Below are the code and all the weights of a small trained network. Each question names an input and a target symbol and asks about switching units off, where a switched-off unit gives its printed mean instead of its output.

import numpy as np


def w(rows, s, z=0):
    codes = np.array(rows[::2]) - 128.0
    scale = np.full(codes.shape[1], s)
    scale[-1] = z or s
    return codes * scale


def f(y):
    return np.maximum(y, 0)


def softmax(a):
    e = np.exp(a - a.max(-1, keepdims=True))
    return e / e.sum(-1, keepdims=True)


def log_softmax(a):
    a = a - a.max(-1, keepdims=True)
    return a - np.log(np.exp(a).sum(-1, keepdims=True))


def net(x, mask):
    ids = ['ελμξφψ'.index(c) for c in x.split()]
    T = len(ids)
    res = E[ids] + P[:T]
    r = res
    for j in range(3):
        rows = slice(2 * j, 2 * j + 2)
        q, k, v = (r @ M[0][rows].T for M in (Q, K, V))
        z = softmax(np.where(np.tri(T) > 0, q @ k.T / 2**0.5, -1e9)) @ v
        o = O[0][rows]
        res = res + np.where(mask[j], z, o[:, -1]) @ o[:, :-1]
    y = f(res @ A[0][:, :-1].T + A[0][:, -1])
    res = res + np.where(mask[3:15], y, B[0][:, -1]) @ B[0][:, :-1]
    return log_softmax(res[-1] @ U[:, :-1].T + U[:, -1])


Q, K, V, O, A, B = {}, {}, {}, {}, {}, {}
E = w([
[100,98,116,145,125,152],'ε',
[89,25,134,172,197,221],'λ',
[112,139,127,115,198,130],'μ',
[195,251,165,135,130,193],'ξ',
[93,34,141,124,195,109],'φ',
[158,105,179,145,207,113],'ψ',
],0.015)
P = w([
[101,128,158,121,73,147],'0',
[162,115,79,100,162,99],'1',
[93,145,156,56,168,182],'2',
[178,151,73,135,144,111],'3',
[173,73,152,104,1,125],'4',
[171,166,75,159,153,107],'5',
[43,216,165,111,170,122],'6',
],0.018)
Q[0] = w([
[94,193,152,114,191,145],'H1',
[139,118,6,207,144,126],'H1',
[155,78,164,181,81,128],'H2',
[95,115,162,110,141,203],'H2',
[91,146,165,105,183,183],'H3',
[74,151,20,135,142,95],'H3',
],0.014)
K[0] = w([
[129,133,120,207,16,46],'H1',
[124,140,36,211,204,159],'H1',
[62,137,122,10,215,216],'H2',
[99,73,185,162,87,169],'H2',
[136,127,161,115,31,48],'H3',
[155,111,74,223,124,126],'H3',
],0.011)
V[0] = w([
[132,52,185,161,149,120],'H1',
[111,107,51,134,112,160],'H1',
[138,175,188,68,129,42],'H2',
[186,72,183,184,83,125],'H2',
[197,148,123,170,246,104],'H3',
[39,57,100,82,155,51],'H3',
],0.012)
O[0] = w([
[100,115,92,101,142,231,251],'H1',
[78,112,56,78,92,8,145],'H1',
[89,113,131,12,197,213,10],'H2',
[178,57,128,183,120,179,178],'H2',
[121,85,136,204,228,170,40],'H3',
[73,172,59,142,115,234,12],'H3',
],0.011,0.0025)
A[0] = w([
[67,140,145,92,86,138,135],'N1',
[167,192,139,139,111,148,210],'N2',
[144,73,78,130,141,88,94],'N3',
[169,156,246,89,89,107,3],'N4',
[146,118,132,159,136,43,170],'N5',
[124,119,81,142,199,142,182],'N6',
[51,146,178,126,163,157,146],'N7',
[154,152,158,152,125,112,120],'N8',
[141,111,157,119,193,98,132],'N9',
[95,106,229,115,81,141,113],'N10',
[99,133,114,122,63,87,209],'N11',
[3,198,210,147,145,115,86],'N12',
],0.011,0.0063)
B[0] = w([
[69,144,54,75,194,137,184],'N1',
[92,67,109,71,193,93,203],'N2',
[151,123,201,90,138,145,171],'N3',
[86,129,107,214,83,132,247],'N4',
[103,146,81,148,98,247,229],'N5',
[220,164,106,62,29,70,224],'N6',
[126,83,207,250,189,129,181],'N7',
[116,160,112,104,157,141,178],'N8',
[81,136,31,140,48,148,218],'N9',
[117,181,217,53,59,32,204],'N10',
[218,73,87,154,255,173,199],'N11',
[18,35,122,181,216,13,146],'N12',
],0.007,0.012)
U = w([
[163,132,90,41,139,121,246],'ε',
[128,132,58,254,177,133,135],'λ',
[76,98,112,175,191,97,100],'μ',
[88,124,115,137,111,126,81],'ξ',
[56,131,81,141,139,196,3],'φ',
[136,119,160,139,167,172,114],'ψ',
],0.0075,0.0049)

Each question gives the input, a string of symbols that net reads in full, and the target symbol t.
The units are the heads (2 rows each of Q, K, V and O) and the neurons (one row each of A and B). Each row of codes is followed by its name. A weight is (code - 128) times the scale printed after its matrix; where a second scale follows, it is the last column's (O, A, B and U).
mask holds one flag per unit, heads first, then neurons. A switched-off unit (its flag False) gives its mean, the last column of its rows in O or B, instead of its output. The means were averaged over made-up inputs and are rounded, as every weight is.
A unit's drop is (log p(t) with every unit on - log p(t) with that unit switched off) / (log p(t) with every unit on - log p(t) with every unit switched off).
The circuit of an input: a set's keep is (log p(t) with only the set's units on - log p(t) with every unit switched off) / (log p(t) with every unit on - log p(t) with every unit switched off). Starting from the 12 units with the biggest drops (on a tie, the unit counted first), units are removed one at a time, each time the one whose removal leaves the highest keep (on an exact tie, the one counted first), for as long as the keep stays at least 0.8.
circuit, biggest first: the units of the circuit, biggest drop first
unit that matters most: the unit with the biggest drop
top k neurons: the k neurons with the biggest drops, biggest first
which heads matter: for each layer, one digit per head in row order, 1 if its drop is at least 0.15 and else 0, layers parted by /
input φ λ λ φ ε μ μ, target ε: circuit, biggest first : (H3)
input ε λ ε λ ξ ψ, target ε: top 2 neurons : (N6, N4)
input ξ λ λ ε φ ε φ, target φ: circuit, biggest first : (H3, H1)
input ε ψ λ, target ε: which heads matter : 001
input ξ λ ε, target ξ: top 3 neurons : (N4, N10, N9)
input φ ε λ μ λ, target λ: circuit, biggest first : (H2, N11)
input ε λ μ λ, target ε: which heads matter : 100
input ξ ξ ξ μ λ, target ξ: top 4 neurons : (N10, N4, N9, N11)
input λ φ λ ψ ε, target λ: circuit, biggest first : (H2, N11)
input λ ψ ξ, target λ: which heads matter : 011
input μ λ ψ, target μ: which heads matter : 010
input μ λ λ λ μ ε ε, target μ: which heads matter : 000
input ξ ψ ψ, target ξ: top 2 neurons : (N4, N10)
input ξ λ λ ε ξ ε ξ, target ξ: which heads matter : 011
input λ ξ μ ξ λ, target μ: which heads matter : 011
input λ ξ μ λ μ μ ξ, target μ: top 4 neurons : (N12, N2, N6, N5)
input ε λ ε ξ λ ψ λ, target λ: top 2 neurons : (N11, N6)
input ε λ λ ξ φ μ λ, target φ: which heads matter : 111
input φ ξ μ μ ψ ε ψ, target ψ: circuit, biggest first : (H2, H1, N4)
input λ ξ ψ, target λ: circuit, biggest first : (H2)
input ψ ξ ξ ψ ε ε ψ, target ε: unit that matters most : H3
input μ λ ψ ξ μ, target ψ: which heads matter : 101
input φ ψ ε, target φ: which heads matter : 101
input ψ ψ λ, target ψ: which heads matter : 100
input μ ξ ψ μ ξ, target ψ: which heads matter : 101
input ξ ε μ ε ψ μ μ, target ψ: circuit, biggest first : (H2, H1, N7, N4)
input ε ψ ξ λ ψ, target ξ: top 2 neurons : (N10, N4)
